Below is a small trained network, with its code and all its weights. Each question gives an input and a class and asks what happens when units are switched off, that is, made to give their printed mean instead of their output.

import numpy as np


def w(rows, s, z=0):
    codes = np.array(rows[::2]) - 128.0
    scale = np.full(codes.shape[1], s)
    scale[-1] = z or s
    return codes * scale


def f(y):
    return y / 2 * (1 + np.tanh(0.7978845608 * (y + 0.044715 * y**3)))


def log_softmax(a):
    a = a - a.max(-1, keepdims=True)
    return a - np.log(np.exp(a).sum(-1, keepdims=True))


def net(x, mask):
    res = np.array(x, float).reshape(1, 7) / 4 @ E
    y = f(res @ A[0][:, :-1].T + A[0][:, -1])
    res = res + np.where(mask, y, B[0][:, -1]) @ B[0][:, :-1]
    return log_softmax(res[-1] @ U[:, :-1].T + U[:, -1])


A, B = {}, {}
E = w([
[195,74,110,194,138,187,132,119],'x0',
[77,156,123,201,54,144,40,204],'x1',
[198,185,144,175,212,88,112,150],'x2',
[86,233,138,97,166,32,144,90],'x3',
[205,82,80,60,152,61,205,132],'x4',
[195,145,251,104,126,189,89,164],'x5',
[104,124,220,96,97,223,118,96],'x6',
],0.012)
A[0] = w([
[56,254,137,114,169,29,163,174,122],'N0',
[193,153,184,98,177,197,176,105,94],'N1',
[130,98,73,146,179,47,142,225,203],'N2',
[50,119,90,45,88,148,175,72,184],'N3',
[216,152,76,93,229,114,152,142,111],'N4',
[248,128,153,75,244,147,173,113,253],'N5',
],0.008,0.0035)
B[0] = w([
[138,189,143,99,116,91,126,133,235],'N0',
[115,114,206,142,88,117,151,97,197],'N1',
[154,148,49,96,90,90,108,250,199],'N2',
[23,107,97,116,112,114,178,159,197],'N3',
[175,92,125,78,197,143,116,150,210],'N4',
[172,102,202,163,201,110,152,106,252],'N5',
],0.015,0.016)
U = w([
[178,58,123,120,204,104,85,148,12],'0',
[134,69,126,240,54,232,9,190,252],'1',
[60,67,89,103,97,118,181,138,155],'2',
[148,88,189,160,155,136,159,55,45],'3',
[105,222,132,105,135,89,49,130,150],'4',
],0.012,0.0035)

Each question gives the input, the list of numbers given to net, and the class t.
The units are the neurons (one row each of A and B). Each row of codes is followed by its name. A weight is (code - 128) times the scale printed after its matrix; where a second scale follows, it is the last column's (A, B and U).
mask holds one flag per neuron, in row order. A switched-off neuron (its flag False) gives its mean, the last column of its row in B, instead of its output. The means were averaged over made-up inputs and are rounded, as every weight is.
A unit's drop is (log p(t) with every unit on - log p(t) with that unit switched off) / (log p(t) with every unit on - log p(t) with every unit switched off).
The circuit of an input: a set's keep is (log p(t) with only the set's units on - log p(t) with every unit switched off) / (log p(t) with every unit on - log p(t) with every unit switched off). Starting from all 6 units, units are removed one at a time, each time the one whose removal leaves the highest keep (on an exact tie, the one counted first), for as long as the keep stays at least 0.8.
units of the circuit, in order: the units of the circuit, biggest drop first
unit that matters most: the unit with the biggest drop
k most important neurons: the k neurons with the biggest drops, biggest first
drop of u: that unit's drop, to one decimal
input [-1,-8,-4,8,6,-2,0], class 0: unit that matters most => N5
input [0,2,1,2,4,7,-1], class 3: units of the circuit, in order => [N2; N1]
input [8,3,4,2,-1,-7,5], class 1: units of the circuit, in order => [N5; N0]
input [3,-5,3,2,-6,-7,-5], class 4: 3 most important neurons => [N5; N0; N2]
input [-2,-6,4,-7,-4,-8,5], class 2: 2 most important neurons => [N5; N3]
input [-3,3,5,-1,8,-8,8], class 2: 2 most important neurons => [N5; N3]
input [0,-4,4,0,-7,-1,0], class 3: 2 most important neurons => [N2; N0]
input [3,3,0,1,-3,-4,4], class 1: 2 most important neurons => [N0; N5]
input [-8,-4,-5,-5,7,5,3], class 3: 3 most important neurons => [N5; N2; N1]
input [-5,-7,7,5,-2,3,-6], class 0: 2 most important neurons => [N4; N5]
input [-4,2,7,4,3,6,4], class 3: 2 most important neurons => [N5; N2]
input [-7,-5,4,-4,6,-1,6], class 3: drop of N2 => 0.1
input [-2,0,0,-5,-6,2,-8], class 1: drop of N0 => 0.1
input [-6,-3,2,-5,7,8,1], class 3: units of the circuit, in order => [N1]
input [-4,-6,-1,0,-7,-1,5], class 2: drop of N5 => 0.3
